Below is a small trained network, with its code and all its weights. Each question gives an input and a class and asks what happens when units are switched off, that is, made to give their printed mean instead of their output.

import numpy as np


def w(rows, s, z=0):
    codes = np.array(rows[::2]) - 128.0
    scale = np.full(codes.shape[1], s)
    scale[-1] = z or s
    return codes * scale


def f(y):
    return y / 2 * (1 + np.tanh(0.7978845608 * (y + 0.044715 * y**3)))


def log_softmax(a):
    a = a - a.max(-1, keepdims=True)
    return a - np.log(np.exp(a).sum(-1, keepdims=True))


def net(x, mask):
    res = np.array(x, float).reshape(1, 3) / 4 @ E
    y = f(res @ A[0][:, :-1].T + A[0][:, -1])
    res = res + np.where(mask, y, B[0][:, -1]) @ B[0][:, :-1]
    return log_softmax(res[-1] @ U[:, :-1].T + U[:, -1])


A, B = {}, {}
E = w([
[156,163,93,254,177],'x0',
[195,46,36,92,212],'x1',
[164,253,109,71,201],'x2',
],0.0089)
A[0] = w([
[104,47,132,204,107,151],'neuron 0',
[148,110,161,98,128,92],'neuron 1',
[116,109,142,22,109,86],'neuron 2',
[154,192,175,116,125,125],'neuron 3',
[132,178,130,165,73,99],'neuron 4',
[74,188,181,154,89,123],'neuron 5',
[141,108,152,34,106,158],'neuron 6',
[100,181,152,152,65,111],'neuron 7',
[119,165,124,93,195,107],'neuron 8',
[127,100,130,112,135,246],'neuron 9',
[133,66,126,166,77,99],'neuron 10',
[117,162,106,101,174,174],'neuron 11',
[122,151,143,110,161,178],'neuron 12',
[148,132,124,120,117,191],'neuron 13',
[124,82,102,108,192,161],'neuron 14',
[138,54,148,157,78,118],'neuron 15',
[143,171,148,122,56,121],'neuron 16',
[180,79,66,103,194,103],'neuron 17',
[151,160,155,148,125,212],'neuron 18',
[138,114,124,133,117,240],'neuron 19',
[160,200,125,77,141,102],'neuron 20',
[151,147,103,252,189,108],'neuron 21',
[119,193,115,87,165,112],'neuron 22',
[86,120,98,94,101,85],'neuron 23',
[95,63,153,140,152,92],'neuron 24',
[166,180,130,106,178,101],'neuron 25',
[146,140,132,196,159,138],'neuron 26',
[107,75,139,145,130,114],'neuron 27',
[150,198,128,120,147,150],'neuron 28',
[177,53,113,97,190,104],'neuron 29',
],0.015,0.011)
B[0] = w([
[166,106,116,141,92,246],'neuron 0',
[121,97,134,102,132,132],'neuron 1',
[131,97,142,25,164,187],'neuron 2',
[136,111,141,152,129,168],'neuron 3',
[101,101,163,125,153,166],'neuron 4',
[111,128,180,174,163,214],'neuron 5',
[139,151,123,52,160,205],'neuron 6',
[108,109,174,155,165,195],'neuron 7',
[136,84,135,137,94,173],'neuron 8',
[146,221,93,163,118,221],'neuron 9',
[139,71,130,126,89,195],'neuron 10',
[153,148,116,152,105,189],'neuron 11',
[142,153,110,142,106,168],'neuron 12',
[138,166,114,143,124,167],'neuron 13',
[114,147,149,168,146,200],'neuron 14',
[160,84,115,130,91,212],'neuron 15',
[109,123,153,137,159,171],'neuron 16',
[92,107,203,175,168,220],'neuron 17',
[137,185,99,152,128,197],'neuron 18',
[152,211,89,172,115,217],'neuron 19',
[144,60,124,130,89,179],'neuron 20',
[132,119,138,1,166,242],'neuron 21',
[141,78,119,131,88,178],'neuron 22',
[127,98,140,93,132,137],'neuron 23',
[131,78,139,125,112,159],'neuron 24',
[156,81,119,129,100,181],'neuron 25',
[124,139,126,60,142,193],'neuron 26',
[136,95,131,131,108,166],'neuron 27',
[147,119,114,139,99,188],'neuron 28',
[88,106,189,160,155,203],'neuron 29',
],0.037,0.013)
U = w([
[87,109,210,234,198,165],'0',
[167,59,113,168,15,84],'1',
[122,136,128,2,175,180],'2',
[124,239,77,208,103,233],'3',
[30,99,107,148,144,5],'4',
],0.01,0.0019)

Each question gives the input, the list of numbers given to net, and the class t.
The units are the neurons (one row each of A and B). Each row of codes is followed by its name. A weight is (code - 128) times the scale printed after its matrix; where a second scale follows, it is the last column's (A, B and U).
mask holds one flag per neuron, in row order. A switched-off neuron (its flag False) gives its mean, the last column of its row in B, instead of its output. The means were averaged over made-up inputs and are rounded, as every weight is.
A unit's drop is (log p(t) with every unit on - log p(t) with that unit switched off) / (log p(t) with every unit on - log p(t) with every unit switched off).
The circuit of an input: a set's keep is (log p(t) with only the set's units on - log p(t) with every unit switched off) / (log p(t) with every unit on - log p(t) with every unit switched off). Starting from the 12 units with the biggest drops (on a tie, the unit counted first), units are removed one at a time, each time the one whose removal leaves the highest keep (on an exact tie, the one counted first), for as long as the keep stays at least 0.8.
circuit, biggest first: the units of the circuit, biggest drop first
most important unit: the unit with the biggest drop
top k neurons: the k neurons with the biggest drops, biggest first
drop of u: that unit's drop, to one decimal
input [7,-2,-4], class 2: circuit, biggest first	[neuron 21]
input [2,6,8], class 1: top 3 neurons	[neuron 25; neuron 20; neuron 22]
input [-8,-7,-4], class 2: top 4 neurons	[neuron 2; neuron 6; neuron 17; neuron 29]
input [-6,-6,0], class 0: top 4 neurons	[neuron 21; neuron 5; neuron 7; neuron 26]
input [-1,6,6], class 0: top 3 neurons	[neuron 17; neuron 29; neuron 14]
input [8,-6,-7], class 2: top 2 neurons	[neuron 21; neuron 26]
input [-7,7,6], class 0: top 3 neurons	[neuron 17; neuron 29; neuron 21]
input [-8,-8,-7], class 0: top 4 neurons	[neuron 5; neuron 21; neuron 7; neuron 16]
input [5,-7,8], class 1: top 3 neurons	[neuron 20; neuron 22; neuron 28]
input [0,7,7], class 0: top 3 neurons	[neuron 17; neuron 29; neuron 14]
input [-5,6,-6], class 0: top 3 neurons	[neuron 29; neuron 17; neuron 14]
input [8,-1,7], class 2: top 3 neurons	[neuron 21; neuron 26; neuron 0]
input [-6,-4,7], class 1: top 2 neurons	[neuron 21; neuron 20]
input [6,-6,-8], class 1: most important unit	neuron 0
input [2,-3,4], class 1: drop of neuron 29	0.1
input [8,6,-7], class 2: drop of neuron 26	0.6
input [5,-2,-2], class 2: drop of neuron 21	0.2
